Below are the code and all the weights of a small trained network. Each question names an input and a class and asks about switching units off, where a switched-off unit gives its printed mean instead of its output.

import numpy as np


def w(rows, s, z=0):
    codes = np.array(rows[::2]) - 128.0
    scale = np.full(codes.shape[1], s)
    scale[-1] = z or s
    return codes * scale


def f(y):
    return np.maximum(y, 0)


def log_softmax(a):
    a = a - a.max(-1, keepdims=True)
    return a - np.log(np.exp(a).sum(-1, keepdims=True))


def net(x, mask):
    res = np.array(x, float).reshape(1, 2) / 4 @ E
    y = f(res @ A[0][:, :-1].T + A[0][:, -1])
    res = res + np.where(mask, y, B[0][:, -1]) @ B[0][:, :-1]
    return log_softmax(res[-1] @ U[:, :-1].T + U[:, -1])


A, B = {}, {}
E = w([
[156,149,8,186],'x0',
[210,184,167,135],'x1',
],0.014)
A[0] = w([
[62,146,129,145,105],'n0',
[112,47,95,117,106],'n1',
[198,214,166,129,116],'n2',
[86,140,154,135,176],'n3',
[139,145,95,184,60],'n4',
[95,145,198,65,90],'n5',
[164,215,76,120,120],'n6',
[138,133,79,179,87],'n7',
[118,116,190,105,110],'n8',
[121,106,163,145,205],'n9',
[83,176,153,182,229],'n10',
[136,113,210,130,91],'n11',
[149,129,68,142,229],'n12',
[185,183,173,174,87],'n13',
[114,100,140,76,182],'n14',
[52,66,100,126,118],'n15',
[180,175,57,120,75],'n16',
[144,214,170,170,103],'n17',
[116,100,164,130,125],'n18',
[126,165,54,139,59],'n19',
[91,114,213,88,95],'n20',
[176,138,135,102,149],'n21',
[112,143,132,123,254],'n22',
[26,126,154,216,109],'n23',
[108,86,189,134,216],'n24',
[183,73,160,58,73],'n25',
[94,149,169,72,68],'n26',
[87,173,159,60,67],'n27',
[67,84,100,100,104],'n28',
[96,130,160,107,92],'n29',
[116,103,141,95,114],'n30',
[94,130,5,145,118],'n31',
],0.014,0.011)
B[0] = w([
[49,82,150,192,151],'n0',
[113,117,152,173,174],'n1',
[72,53,179,197,224],'n2',
[171,141,157,125,181],'n3',
[84,185,79,154,166],'n4',
[124,162,112,166,211],'n5',
[153,153,146,151,208],'n6',
[113,192,99,122,185],'n7',
[162,179,89,148,193],'n8',
[198,126,102,129,199],'n9',
[254,70,136,57,214],'n10',
[129,154,119,159,193],'n11',
[180,130,156,111,249],'n12',
[66,100,188,188,194],'n13',
[171,133,123,137,198],'n14',
[108,78,203,190,205],'n15',
[123,168,124,158,198],'n16',
[88,84,209,183,185],'n17',
[129,138,80,135,167],'n18',
[122,191,109,154,183],'n19',
[145,176,81,175,222],'n20',
[139,71,174,116,176],'n21',
[232,62,111,79,234],'n22',
[91,84,192,183,172],'n23',
[175,120,133,127,235],'n24',
[80,191,125,163,168],'n25',
[94,216,98,153,173],'n26',
[113,167,96,151,167],'n27',
[98,95,184,209,184],'n28',
[129,184,107,141,161],'n29',
[155,181,110,145,158],'n30',
[161,178,140,141,249],'n31',
],0.0097,0.013)
U = w([
[71,94,214,223,132],'0',
[132,249,112,163,94],'1',
[195,107,141,92,254],'2',
[51,124,106,108,89],'3',
[114,154,145,104,76],'4',
[65,165,135,103,88],'5',
[103,115,77,111,73],'6',
],0.018,0.007)

Each question gives the input, the list of numbers given to net, and the class t.
The units are the neurons (one row each of A and B). Each row of codes is followed by its name. A weight is (code - 128) times the scale printed after its matrix; where a second scale follows, it is the last column's (A, B and U).
mask holds one flag per neuron, in row order. A switched-off neuron (its flag False) gives its mean, the last column of its row in B, instead of its output. The means were averaged over made-up inputs and are rounded, as every weight is.
A unit's drop is (log p(t) with every unit on - log p(t) with that unit switched off) / (log p(t) with every unit on - log p(t) with every unit switched off).
The circuit of an input: a set's keep is (log p(t) with only the set's units on - log p(t) with every unit switched off) / (log p(t) with every unit on - log p(t) with every unit switched off). Starting from the 12 units with the biggest drops (on a tie, the unit counted first), units are removed one at a time, each time the one whose removal leaves the highest keep (on an exact tie, the one counted first), for as long as the keep stays at least 0.8.
units of the circuit, in order: the units of the circuit, biggest drop first
k most important neurons: the k neurons with the biggest drops, biggest first
drop when u is switched off: that unit's drop, to one decimal
input [7,8], class 0: units of the circuit, in order -> [n2]
input [-2,3], class 2: 2 most important neurons -> [n15, n28]
input [0,-3], class 2: 2 most important neurons -> [n2, n13]
input [-2,-3], class 2: 3 most important neurons -> [n2, n13, n17]
input [-4,-3], class 1: 2 most important neurons -> [n2, n20]
input [1,3], class 2: 3 most important neurons -> [n15, n28, n23]
input [2,3], class 2: 3 most important neurons -> [n15, n28, n23]
input [-7,-6], class 1: 2 most important neurons -> [n20, n2]
input [-5,1], class 1: drop when n28 is switched off -> 0.0
input [3,-2], class 2: drop when n20 is switched off -> 0.1
input [6,7], class 0: drop when n2 is switched off -> 0.3
